K743: [ -4 -19  27  29  16   6  -6  11  29 -21  23  -3  14  26 -16  -9  17 -20
 -29 -22  -5 -36  25  -7  10  -3   7 -18 -39 -21  -2  -9  28   8  18 -21
  -9  21   3  26 -30  -5  32  18  20 -11  -9 -13 -19 -29  21  -1  -1  20
 -33  -6 -25   1 -16   7  28  -9  18]
K469: [  0   3  -1   0   1 -16  -5  -2 -10   0 -10   1  -2  -7  -4  -2  -4  -3
  -1   7   2   8 -14 -12 -11  -7   4  -1   9   6  -9  -1   6  -5  -8   6
   3   5 -10 -12   5  -6  -4 -13  -8 -11   2   2  -4   9  -9  -8   2  -7
  17   7   7 -12   1   7  -7   5   0]
K636: [ -5 -17  31  30  17   4  -6  14  30 -19  23  -5  15  26 -18 -10  16 -24
 -31 -22  -4 -34  23 -10  10  -2   6 -16 -40 -21  -5  -9  33   9  18 -22
 -10  23   2  24 -27  -7  33  14  21 -14  -9 -12 -22 -29  22  -3   1  20
 -29  -4 -26  -3 -18  10  26  -7  18]
K44: [ 11  -6   2  13  16 -35 -10 -11 -19 -15 -14  15   4  -1  -1   2   9   9
   4  24   4   6 -20 -20 -23 -27  27 -11  20  20  -6   3  18 -12  -6  18
  21  23 -21 -10  -2  -6   4  -7 -10 -21  10   8   0  19 -18  -7   3  -2
  30  20  26 -13  15  18  10  10  14]
K336: [ 18  -6 -14   5  12 -29  -8 -21 -27 -16 -17  27   0  -3  13  11  12  31
  24  34   2   8 -17  -5 -24 -27  34 -11  33  31   8   8  -3 -15  -6  26
  31  15 -14  -8  -2   6  -5   5 -14  -6  16  13  19  28 -22   3  -2  -3
  27  20  38   5  29  10  15   8  11]
K220: [  8  -7   6  15  16 -37 -11  -8 -15 -16 -13  10   4  -1  -6  -1   7  -1
  -5  18   3   1 -21 -25 -23 -28  23 -13  13  14 -11   0  24 -11  -5  13
  16  24 -23 -11  -4 -11   8 -11  -8 -27   6   5  -8  12 -16 -10   4  -1
  28  24  18 -19   7  19   8   9  13]
K693: [ 17  -2 -40 -22  -8   9   6 -29 -25  -3 -13  28 -10  -8  32  20   6  54
  48  28  -5   8   0  33  -4  -5  17   1  37  29  32  12 -51 -10  -3  24
  26 -19  12   2   1  26 -25  27 -12  34  17  13  45  24 -14  22 -13  -4
   0   2  33  40  35 -18  12  -4  -8]
K176: [  6  -8  11  19  18 -37 -11  -5 -10 -16 -10   6   6   1 -10  -3   7  -8
 -12  13   3  -2 -19 -28 -21 -27  20 -14   6   9 -14  -1  31  -9  -3   9
  13  27 -24  -9  -6 -14  13 -13  -5 -31   3   3 -14   7 -13 -12   5   1
  25  17  13 -23   3  21   8   9  15]
K378: [  7  -8   7  16  17 -37 -12  -8 -14 -17 -12   9   5   0  -7  -2   7  -2
  -7  16   3   0 -20 -26 -23 -28  23 -14  10  13 -12   0  25 -11  -5  12
  15  25 -23 -10  -6 -13   9 -11  -8 -28   5   4  -9  10 -16 -11   3  -1
  26  17  17 -20   7  19   9   8  14]
q: [  6  -8  11  19  18 -37 -11  -5 -10 -16 -10   6   6   1 -10  -3   7  -8
 -12  13   3  -2 -19 -28 -21 -27  20 -14   6   9 -14  -1  31  -9  -3   9
  13  27 -24  -9  -6 -14  13 -13  -5 -31   3   3 -14   7 -13 -12   5   1
  25  17  13 -23   3  21   8   9  15] | K176

K336: [-33   9 -45 -32  37]
K743: [-40 -42 -41  10  22]
K469: [-39  23 -33  10 -33]
loc: [-42] | K743, 2
rev: [ 10 -41 -42 -40] | K743
rev: [-45   9 -33] | K336
loc: [-32] | K336, 4
q: [-39  23 -33  10 -33] | K469
loc: [-39] | K469, 1
loc: [-40] | K743, 1

K846: [ 21  48  54  35 -47 -18]
K378: [-39  36  16 -48  47   3]
K693: [ 26  38  45  21 -41  -6]
K469: [ 17  49  56  37 -44  -9]
K336: [ -9  -5 -23 -20  24  -4]
K44: [ 14  53  50  33 -44 -17]
K636: [45 21 16 -6 39 25]
K176: [-50  28  -3 -34  51  38]
K523: [ 36 -44   7 -39  49   1]
K220: [-33  -6  -6  35  33  49]
rev: [-44  37] | K469
loc: [54] | K846, 3
rev: [ -6 -41  21  45] | K693
loc: [25] | K636, 6
rev: [21 45 38] | K693
loc: [17] | K469, 1

